Below are the code and all the weights of a small trained network. Each question names an input and a target symbol and asks about switching units off, where a switched-off unit gives its printed mean instead of its output.

import numpy as np


def w(rows, s, z=0):
    codes = np.array(rows[::2]) - 128.0
    scale = np.full(codes.shape[1], s)
    scale[-1] = z or s
    return codes * scale


def norm(h):
    return h / np.sqrt((h * h).mean(-1, keepdims=True) + 1e-5)


def softmax(a):
    e = np.exp(a - a.max(-1, keepdims=True))
    return e / e.sum(-1, keepdims=True)


def log_softmax(a):
    a = a - a.max(-1, keepdims=True)
    return a - np.log(np.exp(a).sum(-1, keepdims=True))


def net(x, mask):
    ids = ['Γβδεζηλμξπστψω'.index(c) for c in x.split()]
    T = len(ids)
    res = E[ids] + P[:T]
    u = 0
    for l in range(3):
        r = norm(res)
        for j in range(3):
            rows = slice(2 * j, 2 * j + 2)
            q, k, v = (r @ M[l][rows].T for M in (Q, K, V))
            z = softmax(np.where(np.tri(T) > 0, q @ k.T / 2**0.5, -1e9)) @ v
            o = O[l][rows]
            res = res + np.where(mask[u + j], z, o[:, -1]) @ o[:, :-1]
        u += 3
    return log_softmax(norm(res)[-1] @ U[:, :-1].T + U[:, -1])


Q, K, V, O = {}, {}, {}, {}
E = w([
[161,97,87],'Γ',
[143,235,141],'β',
[118,145,155],'δ',
[157,112,133],'ε',
[144,129,153],'ζ',
[78,125,122],'η',
[88,113,127],'λ',
[84,112,130],'μ',
[135,107,182],'ξ',
[134,111,133],'π',
[111,130,133],'σ',
[156,123,58],'τ',
[122,123,141],'ψ',
[120,3,169],'ω',
],0.032)
P = w([
[92,154,106],'0',
[249,179,156],'1',
[151,203,148],'2',
[130,192,147],'3',
[151,160,140],'4',
[81,160,92],'5',
[1,135,42],'6',
],0.007)
Q[0] = w([
[121,226,138],'L0H1',
[230,255,75],'L0H1',
[97,161,34],'L0H2',
[119,125,213],'L0H2',
[105,133,59],'L0H3',
[135,87,130],'L0H3',
],0.0079)
K[0] = w([
[2,74,163],'L0H1',
[145,28,5],'L0H1',
[188,240,28],'L0H2',
[162,97,216],'L0H2',
[208,91,160],'L0H3',
[158,245,90],'L0H3',
],0.0055)
V[0] = w([
[83,153,98],'L0H1',
[186,194,119],'L0H1',
[115,104,122],'L0H2',
[123,117,222],'L0H2',
[116,71,6],'L0H3',
[88,178,140],'L0H3',
],0.013)
O[0] = w([
[254,124,178,110],'L0H1',
[62,166,69,160],'L0H1',
[116,141,142,108],'L0H2',
[54,88,114,193],'L0H2',
[236,169,183,2],'L0H3',
[123,46,18,154],'L0H3',
],0.0066,0.0051)
Q[1] = w([
[17,181,68],'L1H1',
[109,64,123],'L1H1',
[139,137,119],'L1H2',
[104,130,111],'L1H2',
[157,39,255],'L1H3',
[157,188,33],'L1H3',
],0.0099)
K[1] = w([
[127,241,135],'L1H1',
[113,254,156],'L1H1',
[89,83,90],'L1H2',
[87,67,157],'L1H2',
[62,10,202],'L1H3',
[56,206,112],'L1H3',
],0.0089)
V[1] = w([
[94,225,2],'L1H1',
[197,175,187],'L1H1',
[47,176,177],'L1H2',
[123,55,122],'L1H2',
[235,24,198],'L1H3',
[124,143,197],'L1H3',
],0.0094)
O[1] = w([
[247,35,137,195],'L1H1',
[81,142,83,92],'L1H1',
[227,254,123,197],'L1H2',
[133,109,159,199],'L1H2',
[70,54,28,2],'L1H3',
[33,184,73,104],'L1H3',
],0.008,0.002)
Q[2] = w([
[191,51,52],'L2H1',
[94,10,199],'L2H1',
[182,95,64],'L2H2',
[97,23,209],'L2H2',
[91,73,128],'L2H3',
[117,172,1],'L2H3',
],0.013)
K[2] = w([
[157,192,69],'L2H1',
[49,131,185],'L2H1',
[202,112,67],'L2H2',
[72,27,175],'L2H2',
[136,78,125],'L2H3',
[253,96,158],'L2H3',
],0.015)
V[2] = w([
[93,155,208],'L2H1',
[124,108,34],'L2H1',
[120,46,90],'L2H2',
[166,60,238],'L2H2',
[185,77,36],'L2H3',
[3,84,113],'L2H3',
],0.012)
O[2] = w([
[67,149,119,159],'L2H1',
[198,125,111,131],'L2H1',
[110,73,64,135],'L2H2',
[3,33,165,107],'L2H2',
[190,61,125,69],'L2H3',
[110,176,48,251],'L2H3',
],0.015,0.0032)
U = w([
[221,108,148,155],'Γ',
[140,57,244,154],'β',
[81,82,230,104],'δ',
[156,237,252,160],'ε',
[79,145,174,142],'ζ',
[148,135,98,69],'η',
[151,166,88,40],'λ',
[148,165,101,48],'μ',
[69,179,164,67],'ξ',
[144,184,131,93],'π',
[135,64,94,182],'σ',
[221,80,183,187],'τ',
[86,65,149,155],'ψ',
[128,199,115,3],'ω',
],0.011,0.0045)

Each question gives the input, a string of symbols that net reads in full, and the target symbol t.
The units are the heads (2 rows each of Q, K, V and O). Each row of codes is followed by its name. A weight is (code - 128) times the scale printed after its matrix; where a second scale follows, it is the last column's (O and U).
mask holds one flag per head, layer by layer. A switched-off head (its flag False) gives its mean, the last column of its rows in O, instead of its output. The means were averaged over made-up inputs and are rounded, as every weight is.
A unit's drop is (log p(t) with every unit on - log p(t) with that unit switched off) / (log p(t) with every unit on - log p(t) with every unit switched off).
The circuit of an input: a set's keep is (log p(t) with only the set's units on - log p(t) with every unit switched off) / (log p(t) with every unit on - log p(t) with every unit switched off). Starting from all 9 units, units are removed one at a time, each time the one whose removal leaves the highest keep (on an exact tie, the one counted first), for as long as the keep stays at least 0.8.
circuit, biggest first: the units of the circuit, biggest drop first
unit that matters most: the unit with the biggest drop
heads that matter: for each layer, one digit per head in row order, 1 if its drop is at least 0.15 and else 0, layers parted by /
input ε β ε μ, target ε: unit that matters most : L0H1
input β η ε ζ, target β: heads that matter : 000 / 100 / 000
input σ σ δ, target σ: circuit, biggest first : [L0H1, L0H3, L1H3]
input σ δ λ β σ β η, target σ: heads that matter : 101 / 100 / 000
input σ ε Γ π μ σ, target σ: circuit, biggest first : [L1H3, L2H2, L0H1]
input ε ξ μ, target ε: circuit, biggest first : [L0H3, L1H2, L2H2]
input σ ψ ψ, target σ: heads that matter : 101 / 001 / 000
input β σ ε, target β: heads that matter : 000 / 101 / 000
input σ σ σ ε, target σ: circuit, biggest first : [L0H3, L0H1, L1H3]
input ε ξ δ Γ ψ δ ζ, target ε: heads that matter : 101 / 011 / 010
input β δ δ, target β: heads that matter : 001 / 101 / 001
input σ ε δ, target σ: circuit, biggest first : [L0H3, L1H3, L0H1]
input ε ε λ ξ Γ π, target ε: heads that matter : 101 / 000 / 000
input ε τ λ ε Γ, target τ: unit that matters most : L2H3
input σ η π δ ζ, target σ: circuit, biggest first : [L0H1, L1H3]
input ε Γ ε, target ε: heads that matter : 101 / 000 / 010
input ε ζ π Γ σ β η, target ε: circuit, biggest first : [L0H3, L1H2, L2H2, L2H3]
input σ ε Γ δ σ, target σ: heads that matter : 101 / 011 / 000
input β β ζ, target β: heads that matter : 001 / 101 / 001
input τ ζ ε ξ ζ, target τ: circuit, biggest first : [L2H3]
